Below are the code and all the weights of a small trained network. Each question names an input and a target symbol and asks about switching units off, where a switched-off unit gives its printed mean instead of its output.

import numpy as np


def w(rows, s, z=0):
    codes = np.array(rows[::2]) - 128.0
    scale = np.full(codes.shape[1], s)
    scale[-1] = z or s
    return codes * scale


def f(y):
    return y / 2 * (1 + np.tanh(0.7978845608 * (y + 0.044715 * y**3)))


def softmax(a):
    e = np.exp(a - a.max(-1, keepdims=True))
    return e / e.sum(-1, keepdims=True)


def log_softmax(a):
    a = a - a.max(-1, keepdims=True)
    return a - np.log(np.exp(a).sum(-1, keepdims=True))


def net(x, mask):
    ids = ['ΓΔΛΣΦαβεζημπτ'.index(c) for c in x.split()]
    T = len(ids)
    res = E[ids] + P[:T]
    u = 0
    for l in range(2):
        q, k, v = (res @ M[l].T for M in (Q, K, V))
        z = softmax(np.where(np.tri(T) > 0, q @ k.T / 4**0.5, -1e9)) @ v
        res = res + np.where(mask[u], z, O[l][:, -1]) @ O[l][:, :-1]
        u += 1
        y = f(res @ A[l][:, :-1].T + A[l][:, -1])
        res = res + np.where(mask[u : u + 8], y, B[l][:, -1]) @ B[l][:, :-1]
        u += 8
    return log_softmax(res[-1] @ U[:, :-1].T + U[:, -1])


Q, K, V, O, A, B = {}, {}, {}, {}, {}, {}
E = w([
[135,114,136],'Γ',
[139,117,143],'Δ',
[246,252,118],'Λ',
[127,74,135],'Σ',
[130,125,133],'Φ',
[112,87,116],'α',
[128,119,131],'β',
[145,100,143],'ε',
[105,152,126],'ζ',
[102,153,121],'η',
[116,137,128],'μ',
[104,155,124],'π',
[50,118,131],'τ',
],0.021)
P = w([
[97,60,254],'0',
[145,116,155],'1',
[141,82,126],'2',
[156,70,102],'3',
[164,67,88],'4',
[168,73,77],'5',
[170,78,71],'6',
[175,91,64],'7',
[171,102,54],'8',
[178,108,56],'9',
[194,101,51],'10',
],0.0098)
Q[0] = w([
[129,159,99],'0.h0',
[125,107,3],'0.h0',
[124,100,66],'0.h0',
[127,95,136],'0.h0',
],0.012)
K[0] = w([
[133,61,133],'0.h0',
[202,139,6],'0.h0',
[201,139,51],'0.h0',
[129,199,105],'0.h0',
],0.011)
V[0] = w([
[180,22,157],'0.h0',
[65,63,162],'0.h0',
[59,227,121],'0.h0',
[1,144,215],'0.h0',
],0.0068)
O[0] = w([
[82,72,220,253],'0.h0',
[97,26,142,152],'0.h0',
[178,147,31,7],'0.h0',
[167,2,45,77],'0.h0',
],0.0095,0.0019)
A[0] = w([
[158,146,81,255],'0.n0',
[254,101,101,88],'0.n1',
[105,123,94,104],'0.n2',
[129,74,53,64],'0.n3',
[108,176,105,98],'0.n4',
[233,170,173,160],'0.n5',
[54,178,99,134],'0.n6',
[172,81,190,82],'0.n7',
],0.0083,0.0063)
B[0] = w([
[73,50,251,255],'0.n0',
[94,144,75,157],'0.n1',
[126,138,133,122],'0.n2',
[127,184,141,192],'0.n3',
[137,154,65,156],'0.n4',
[58,216,102,245],'0.n5',
[74,119,89,201],'0.n6',
[88,170,178,197],'0.n7',
],0.016,0.0036)
Q[1] = w([
[187,36,203],'1.h0',
[130,128,190],'1.h0',
[197,22,239],'1.h0',
[7,17,237],'1.h0',
],0.014)
K[1] = w([
[148,215,112],'1.h0',
[103,172,150],'1.h0',
[138,241,120],'1.h0',
[4,203,126],'1.h0',
],0.02)
V[1] = w([
[248,210,247],'1.h0',
[167,156,191],'1.h0',
[224,184,100],'1.h0',
[96,106,85],'1.h0',
],0.013)
O[1] = w([
[254,177,233,54],'1.h0',
[192,128,170,117],'1.h0',
[107,235,168,1],'1.h0',
[85,128,100,141],'1.h0',
],0.015,0.028)
A[1] = w([
[88,81,121,255],'1.n0',
[180,71,165,148],'1.n1',
[191,193,127,93],'1.n2',
[104,83,177,45],'1.n3',
[87,151,193,164],'1.n4',
[197,163,40,181],'1.n5',
[254,155,27,195],'1.n6',
[44,154,70,87],'1.n7',
],0.0086,0.0071)
B[1] = w([
[228,221,128,254],'1.n0',
[46,223,94,157],'1.n1',
[205,92,90,137],'1.n2',
[22,122,156,154],'1.n3',
[44,10,114,132],'1.n4',
[89,75,164,128],'1.n5',
[43,44,135,137],'1.n6',
[151,69,189,244],'1.n7',
],0.014,0.049)
U = w([
[97,109,128,132],'Γ',
[92,108,202,196],'Δ',
[140,106,254,58],'Λ',
[81,95,51,2],'Σ',
[129,135,114,147],'Φ',
[153,149,74,156],'α',
[136,140,90,155],'β',
[46,65,147,47],'ε',
[133,113,154,67],'ζ',
[112,110,165,93],'η',
[148,139,100,126],'μ',
[128,121,157,139],'π',
[117,54,124,158],'τ',
],0.0084,0.0075)

Each question gives the input, a string of symbols that net reads in full, and the target symbol t.
The units are the heads (4 rows each of Q, K, V and O) and the neurons (one row each of A and B). Each row of codes is followed by its name. A weight is (code - 128) times the scale printed after its matrix; where a second scale follows, it is the last column's (O, A, B and U).
mask holds one flag per unit, layer by layer, with each layer's heads first. A switched-off unit (its flag False) gives its mean, the last column of its rows in O or B, instead of its output. The means were averaged over made-up inputs and are rounded, as every weight is.
A unit's drop is (log p(t) with every unit on - log p(t) with that unit switched off) / (log p(t) with every unit on - log p(t) with every unit switched off).
The circuit of an input: a set's keep is (log p(t) with only the set's units on - log p(t) with every unit switched off) / (log p(t) with every unit on - log p(t) with every unit switched off). Starting from the 12 units with the biggest drops (on a tie, the unit counted first), units are removed one at a time, each time the one whose removal leaves the highest keep (on an exact tie, the one counted first), for as long as the keep stays at least 0.8.
units of the circuit, in order: the units of the circuit, biggest drop first
unit that matters most: the unit with the biggest drop
k most important neurons: the k neurons with the biggest drops, biggest first
top k neurons in layer l: the k neurons of layer l with the biggest drops, biggest first
input α η Λ Φ τ τ ε, target α: units of the circuit, in order -> 0.h0; 1.n7
input Σ Λ ε, target Σ: top 2 neurons in layer 0 -> 0.n5; 0.n7
input Σ τ Λ Λ τ ε ζ τ τ Λ, target Σ: 4 most important neurons -> 0.n5; 1.n7; 0.n7; 1.n1
input ε η ε τ Λ τ Δ τ β, target ε: 3 most important neurons -> 1.n0; 0.n7; 1.n6
input Σ ζ ζ Λ ε ε Φ Γ, target Σ: 4 most important neurons -> 1.n7; 0.n7; 1.n1; 1.n6
input τ ε ε β, target Δ: 3 most important neurons -> 1.n0; 0.n6; 0.n5
input Σ Λ Γ τ Φ Σ τ τ μ, target Σ: top 4 neurons in layer 1 -> 1.n7; 1.n1; 1.n6; 1.n0
input ε τ τ ε η Λ, target ε: 4 most important neurons -> 1.n0; 0.n7; 0.n3; 0.n5
input Σ α τ Λ Δ ε, target Σ: 2 most important neurons -> 1.n7; 0.n7
input Λ β ε Γ, target Λ: units of the circuit, in order -> 1.h0
input Σ τ β μ η Γ Λ β Δ, target Σ: 3 most important neurons -> 1.n7; 0.n7; 1.n1
input τ ε Γ τ τ ε τ τ μ Λ, target τ: units of the circuit, in order -> 1.n7; 1.h0; 0.h0
input ε Δ τ τ ε Λ τ, target ε: 4 most important neurons -> 1.n0; 0.n7; 1.n6; 0.n4
input ε β Λ τ Γ Φ ε η Σ, target ε: top 3 neurons in layer 1 -> 1.n0; 1.n6; 1.n1
input τ Σ Σ τ Λ, target τ: unit that matters most -> 0.h0
input τ Δ τ Σ Γ π, target α: 2 most important neurons -> 1.n7; 0.n5
input Σ μ Λ ε β α, target Σ: top 2 neurons in layer 1 -> 1.n7; 1.n1
input ε ε Σ, target Δ: 3 most important neurons -> 1.n0; 1.n1; 0.n7
input τ τ Σ τ τ Γ Γ ε Δ, target Δ: top 3 neurons in layer 1 -> 1.n0; 1.n7; 1.n1
input τ Σ τ τ π ε α Γ, target Δ: 4 most important neurons -> 1.n0; 0.n5; 0.n6; 1.n7
input Γ ε ε, target Δ: top 4 neurons in layer 1 -> 1.n0; 1.n1; 1.n7; 1.n3
input Σ η Λ, target Σ: 3 most important neurons -> 0.n1; 0.n5; 1.n7
input Λ ε ε τ ε π Γ Σ, target Λ: unit that matters most -> 1.h0
input ε β Γ Γ τ Λ Σ τ Σ ε ε, target ε: 4 most important neurons -> 1.n0; 0.n7; 1.n6; 1.n1
input Σ ε Λ π τ, target Σ: top 2 neurons in layer 0 -> 0.n7; 0.n4
